Table B holds the same points as the rows below, measured another way and shuffled. Each row below is followed by which row of B it is.
(in the rows, 128 means zero)
B, 26 rows:
[[160 118 121  84 120 144 134 109 149  82 154 115 154 107  74 117 118 147
   75 101 157]
 [138 122 134 135 122 129 110 139 119 163 115 141  92 123 167 151 133 124
  167 151 108]
 [141 110 149 153 113 128 112 130 120 170 120 143  99 143 172 164 132 123
  172 173 113]
 [149 114 132 105 115 138 125 122 142 121 142 128 133 121 110 120 122 130
  116 129 141]
 [139 109 143 125 118 127 109 136 120 169 125 137  86 140 174 158 128 117
  169 158 109]
 [135 115 135 133 121 117 110 148 113 165 119 140  79 126 169 169 126 129
  166 153 100]
 [141 114 116 112 120 112 110 153 128 134 140 131  86 110 146 163 113 136
  134 141 113]
 [125 126 103  93 137  99 113 174 128 113 134 118  67  89 160 175 111 141
  118 115 100]
 [133 118 133 126 123 114 112 140 125 152 127 134  86 121 166 164 127 123
  158 155 110]
 [160 102 149 141  96 126 123 132 122 141 147 146 119 153 123 175 119 133
  136 185 138]
 [153 119 123  95 117 142 129 118 140 104 140 125 144 112  95 121 117 136
  105 114 140]
 [128 129 107 110 141 102 112 166 124 123 128 112  73  82 171 170 119 140
  128 115  95]
 [110 140 100 111 151  77 104 190 116 134 119 114  33  79 213 184 112 133
  139 127  71]
 [154 121 134 105 110 134 125 115 137 108 149 128 140 130  96 132 116 139
  107 133 150]
 [ 81 156 104 122 156  66  98 196 105 172  95 124   4  93 252 204 125 118
  199 135  44]
 [113 124 118 129 137  90 102 175 109 172 117 139  41 120 203 193 118 126
  177 157  83]
 [137 125 114  90 135 107 118 156 136  99 136 116  90  92 143 167 113 144
  105 117 103]
 [158 118 117  85 115 130 130 124 145  88 155 127 131 113  86 140 112 147
   84 119 149]
 [163 110 129  99 110 143 131 112 146  95 152 126 160 126  65 121 114 136
   82 118 161]
 [157 114 123 113 116 140 132 125 130 102 136 125 147 115  72 127 120 137
  110 113 152]
 [127 132  94  61 147  91 113 173 140  73 152 103  82  66 153 156 103 149
   74  89  93]
 [140 125 109  77 145 118 133 144 147  82 148 100 114  77 112 138 112 143
   80  84 124]
 [144 123 139 126 117 138 116 126 136 132 133 133 125 125 131 131 130 125
  139 149 129]
 [113 126 114 123 143 102 120 160 119 162 114 131  64 104 195 171 127 117
  172 133  87]
 [125 133 108 103 152  99 115 169 127 113 131 113  77  72 170 159 123 141
  118 108  92]
 [119 126 126 138 133  99 103 166 109 173 111 138  57 121 204 181 128 120
  184 161  86]]
Rows of B count from 0, top down.

[147 129 130 132 122 249 120 144 125 116 128 152 154 137 118 132 113  90
 135  96  83 122 127 131 120 171 129 123 134 132] => 25
[162 147 153 135 128 247 121 182 120  99 134 156 183 145 107 133 109  52
 192  78  53 120 115 130 109 202 144 121 134 122] => 14
[114 141 109 135 134  33 128 162 126 129 126 108 169 110 130 126 142 147
 162 143 139 134 168 127 122 110 115 131 127 124] => 21
[145 118 126 128 119 232 120 117 127 127 125 142 128 133 123 129 112 112
  94  91  93 122 128 131 120 157 123 124 131 135] => 2
[122 124 111 129 121 115 123 116 131 132 124 129 141 114 130 126 131 136
 105 132 128 129 148 126 121 117 118 127 127 132] => 3
[147 136 130 133 126 252 121 156 120 111 129 157 160 136 116 134 111  86
 135 103  81 121 125 134 126 181 129 122 137 126] => 15
[116 133 105 129 122 120 126 120 130 143 124 119 140 113 132 126 136 159
  90 141 136 131 148 126 130 114 114 129 128 128] => 13
[114 131 106 131 124  87 126 120 131 133 125 117 148 111 131 126 139 160
 114 147 136 133 155 125 125 105 116 130 126 128] => 10
[119 139 115 135 133 106 127 166 122 125 127 125 169 117 127 129 136 136
 151 127 121 132 157 132 128 122 114 129 132 123] => 16
[124 143 121 136 136 123 127 173 120 121 126 127 178 120 124 130 131 122
 163 124 113 131 158 132 125 133 115 131 134 120] => 7
[102 138  98 131 127  77 129 137 130 136 125 117 152 107 132 126 144 170
 107 163 148 134 159 126 137  96 110 131 129 122] => 17
[141 127 123 131 123 222 122 132 125 123 127 143 147 127 122 131 119 110
 115 104  98 124 136 132 120 159 121 125 133 133] => 5
[117 152 115 138 139  33 129 194 119 121 128 117 197 114 126 129 141 130
 186 143 125 133 167 132 127 107 112 130 132 117] => 20
[140 144 133 138 138 170 125 191 117 111 129 132 183 131 120 133 120  80
 186 103  86 126 148 135 120 154 123 126 135 124] => 12
[149 128 137 133 126 188 120 148 126 114 129 134 160 130 117 131 117  86
 151  95  84 123 133 130 109 173 132 124 131 137] => 23
[103 130  94 129 124  77 128 120 133 141 124 116 137 105 134 125 143 177
  94 161 156 134 157 125 137  92 110 131 126 127] => 18
[109 128  99 129 122  99 126 115 134 139 124 116 136 107 132 125 141 168
 127 151 145 132 150 124 129 100 112 130 125 131] => 19
[147 121 129 130 120 223 119 120 126 121 126 139 148 132 121 131 106 104
 102  95  93 123 129 130 115 158 128 124 131 137] => 4
[115 129 105 124 120 201 128 123 123 139 123 152 119 125 130 128 124 156
  66 134 117 126 133 132 150 138 105 127 134 117] => 9
[103 133  99 131 126  39 127 132 134 137 124 103 148 104 131 124 145 171
 116 160 159 136 165 124 130  79 114 132 124 129] => 0
[139 127 122 131 124 196 121 134 126 123 126 136 150 125 124 130 121 115
 114 108  87 126 137 131 117 148 122 126 132 134] => 8
[126 135 112 132 127 164 125 147 124 126 126 138 157 118 125 130 129 128
 121 131 117 129 150 132 129 134 112 128 133 124] => 6
[131 139 124 135 134 129 125 170 121 121 127 128 165 122 124 130 128 110
 166 114 105 128 152 132 119 142 118 127 132 126] => 11
[143 124 128 130 121 212 120 123 127 124 126 136 141 128 123 130 121 108
 115  98  94 124 139 130 114 147 124 126 131 137] => 1
[133 120 118 129 120 148 121 121 128 129 124 126 136 121 128 128 126 128
 107 113 111 123 135 128 116 124 121 127 128 137] => 22
[131 139 124 136 135 108 124 173 121 119 127 114 175 123 123 130 130 108
 181 113 103 129 159 132 115 132 119 128 131 128] => 24
